Below are the code and all the weights of a small trained network. Each question names an input and a target symbol and asks about switching units off, where a switched-off unit gives its printed mean instead of its output.

import numpy as np


def w(rows, s, z=0):
    codes = np.array(rows[::2]) - 128.0
    scale = np.full(codes.shape[1], s)
    scale[-1] = z or s
    return codes * scale


def norm(h):
    return h / np.sqrt((h * h).mean(-1, keepdims=True) + 1e-5)


def softmax(a):
    e = np.exp(a - a.max(-1, keepdims=True))
    return e / e.sum(-1, keepdims=True)


def log_softmax(a):
    a = a - a.max(-1, keepdims=True)
    return a - np.log(np.exp(a).sum(-1, keepdims=True))


def net(x, mask):
    ids = ['αβδεζθμστφψω'.index(c) for c in x.split()]
    T = len(ids)
    res = E[ids] + P[:T]
    u = 0
    for l in range(2):
        r = norm(res)
        for j in range(3):
            rows = slice(2 * j, 2 * j + 2)
            q, k, v = (r @ M[l][rows].T for M in (Q, K, V))
            z = softmax(np.where(np.tri(T) > 0, q @ k.T / 2**0.5, -1e9)) @ v
            o = O[l][rows]
            res = res + np.where(mask[u + j], z, o[:, -1]) @ o[:, :-1]
        u += 3
    return log_softmax(norm(res)[-1] @ U[:, :-1].T + U[:, -1])


Q, K, V, O = {}, {}, {}, {}
E = w([
[215,159,74],'α',
[122,176,225],'β',
[202,173,111],'δ',
[104,166,234],'ε',
[49,120,227],'ζ',
[224,5,150],'θ',
[114,181,230],'μ',
[49,117,226],'σ',
[202,154,124],'τ',
[148,166,202],'φ',
[29,155,242],'ψ',
[58,255,41],'ω',
],0.0086)
P = w([
[178,249,96],'0',
[179,190,85],'1',
[146,137,75],'2',
[153,140,94],'3',
[151,134,98],'4',
[145,127,103],'5',
[143,125,112],'6',
[135,122,119],'7',
[130,118,128],'8',
[127,124,142],'9',
[124,117,144],'10',
[144,115,128],'11',
],0.011)
Q[0] = w([
[117,195,197],'0.h0',
[88,209,134],'0.h0',
[42,196,70],'0.h1',
[15,230,180],'0.h1',
[119,254,127],'0.h2',
[108,198,151],'0.h2',
],0.0089)
K[0] = w([
[135,185,163],'0.h0',
[161,128,170],'0.h0',
[2,161,153],'0.h1',
[161,214,129],'0.h1',
[91,200,44],'0.h2',
[74,119,78],'0.h2',
],0.0095)
V[0] = w([
[89,250,94],'0.h0',
[77,157,99],'0.h0',
[138,59,120],'0.h1',
[158,138,77],'0.h1',
[170,72,161],'0.h2',
[200,132,110],'0.h2',
],0.012)
O[0] = w([
[128,5,102,249],'0.h0',
[164,87,101,145],'0.h0',
[136,112,184,51],'0.h1',
[135,88,101,146],'0.h1',
[192,197,148,47],'0.h2',
[96,96,147,135],'0.h2',
],0.011,0.012)
Q[1] = w([
[113,10,86],'1.h0',
[191,202,158],'1.h0',
[190,195,110],'1.h1',
[92,184,29],'1.h1',
[116,49,101],'1.h2',
[190,146,186],'1.h2',
],0.013)
K[1] = w([
[4,147,113],'1.h0',
[229,110,172],'1.h0',
[204,202,69],'1.h1',
[85,188,70],'1.h1',
[147,132,231],'1.h2',
[97,116,63],'1.h2',
],0.015)
V[1] = w([
[101,203,156],'1.h0',
[162,37,186],'1.h0',
[82,22,252],'1.h1',
[87,118,45],'1.h1',
[230,129,66],'1.h2',
[8,184,59],'1.h2',
],0.012)
O[1] = w([
[119,107,103,2],'1.h0',
[198,248,148,153],'1.h0',
[186,147,96,217],'1.h1',
[83,154,151,250],'1.h1',
[130,103,148,144],'1.h2',
[110,125,39,122],'1.h2',
],0.017,0.0093)
U = w([
[208,102,247,164],'α',
[101,128,231,199],'β',
[221,189,161,183],'δ',
[116,126,165,31],'ε',
[143,188,121,83],'ζ',
[119,173,156,49],'θ',
[166,220,37,69],'μ',
[61,4,2,189],'σ',
[146,189,74,41],'τ',
[128,131,129,3],'φ',
[118,112,145,11],'ψ',
[145,199,53,30],'ω',
],0.0084,0.0066)

Each question gives the input, a string of symbols that net reads in full, and the target symbol t.
The units are the heads (2 rows each of Q, K, V and O). Each row of codes is followed by its name. A weight is (code - 128) times the scale printed after its matrix; where a second scale follows, it is the last column's (O and U).
mask holds one flag per head, layer by layer. A switched-off head (its flag False) gives its mean, the last column of its rows in O, instead of its output. The means were averaged over made-up inputs and are rounded, as every weight is.
A unit's drop is (log p(t) with every unit on - log p(t) with that unit switched off) / (log p(t) with every unit on - log p(t) with every unit switched off).
The circuit of an input: a set's keep is (log p(t) with only the set's units on - log p(t) with every unit switched off) / (log p(t) with every unit on - log p(t) with every unit switched off). Starting from all 6 units, units are removed one at a time, each time the one whose removal leaves the highest keep (on an exact tie, the one counted first), for as long as the keep stays at least 0.8.
units of the circuit, in order: the units of the circuit, biggest drop first
most important unit: the unit with the biggest drop
which heads matter: for each layer, one digit per head in row order, 1 if its drop is at least 0.15 and else 0, layers parted by /
input φ ψ φ δ θ ω φ ζ σ β α, target α: units of the circuit, in order -> 0.h1; 1.h2
input ω ε τ ψ μ φ τ σ, target δ: most important unit -> 0.h0
input μ θ ζ ω δ ω σ, target α: which heads matter -> 011 / 001
input α θ ω φ φ β ψ ω, target β: units of the circuit, in order -> 1.h2; 0.h2; 0.h1
input θ τ α ω ω ψ φ, target α: units of the circuit, in order -> 1.h2; 0.h2
input ω ω μ ω σ ε ε φ ζ δ, target δ: units of the circuit, in order -> 0.h0; 1.h0
input φ α φ ω φ θ ω ω ω ω β ζ, target α: units of the circuit, in order -> 1.h2; 0.h2; 1.h1
input φ β φ φ, target δ: which heads matter -> 000 / 100
input ζ ω ψ ω ζ ω φ φ φ β, target δ: units of the circuit, in order -> 0.h0; 1.h1
input ω ω ω ε φ θ ω δ ω ψ, target α: units of the circuit, in order -> 1.h2; 0.h1; 1.h1
input φ φ ω φ δ τ τ, target α: units of the circuit, in order -> 0.h2; 1.h2
input σ ζ θ, target δ: which heads matter -> 110 / 000
input ω ω ω ω μ ω β θ μ ω ω φ, target α: units of the circuit, in order -> 1.h2; 0.h1
input δ φ φ δ, target δ: units of the circuit, in order -> 1.h0
input ζ β ω ω ω β τ ω φ φ σ φ, target δ: which heads matter -> 100 / 010
input τ ζ ω ω ζ φ μ φ φ β ε, target δ: units of the circuit, in order -> 0.h0; 1.h1
input ω α φ ζ μ, target δ: units of the circuit, in order -> 0.h0; 1.h0
input μ ω ζ β β β ψ θ ω τ μ ω, target β: units of the circuit, in order -> 1.h2; 0.h1; 0.h2
input φ θ ε, target α: which heads matter -> 000 / 001
input β φ θ ζ μ, target α: which heads matter -> 010 / 001
input φ σ ω θ, target α: which heads matter -> 000 / 001
input ζ β ζ φ β φ τ, target δ: which heads matter -> 100 / 000
input θ ω τ ω ζ φ φ α, target α: which heads matter -> 011 / 001
input φ ψ φ θ β, target α: which heads matter -> 000 / 001
input ω ω ω ω ψ θ φ φ ζ, target α: which heads matter -> 011 / 001
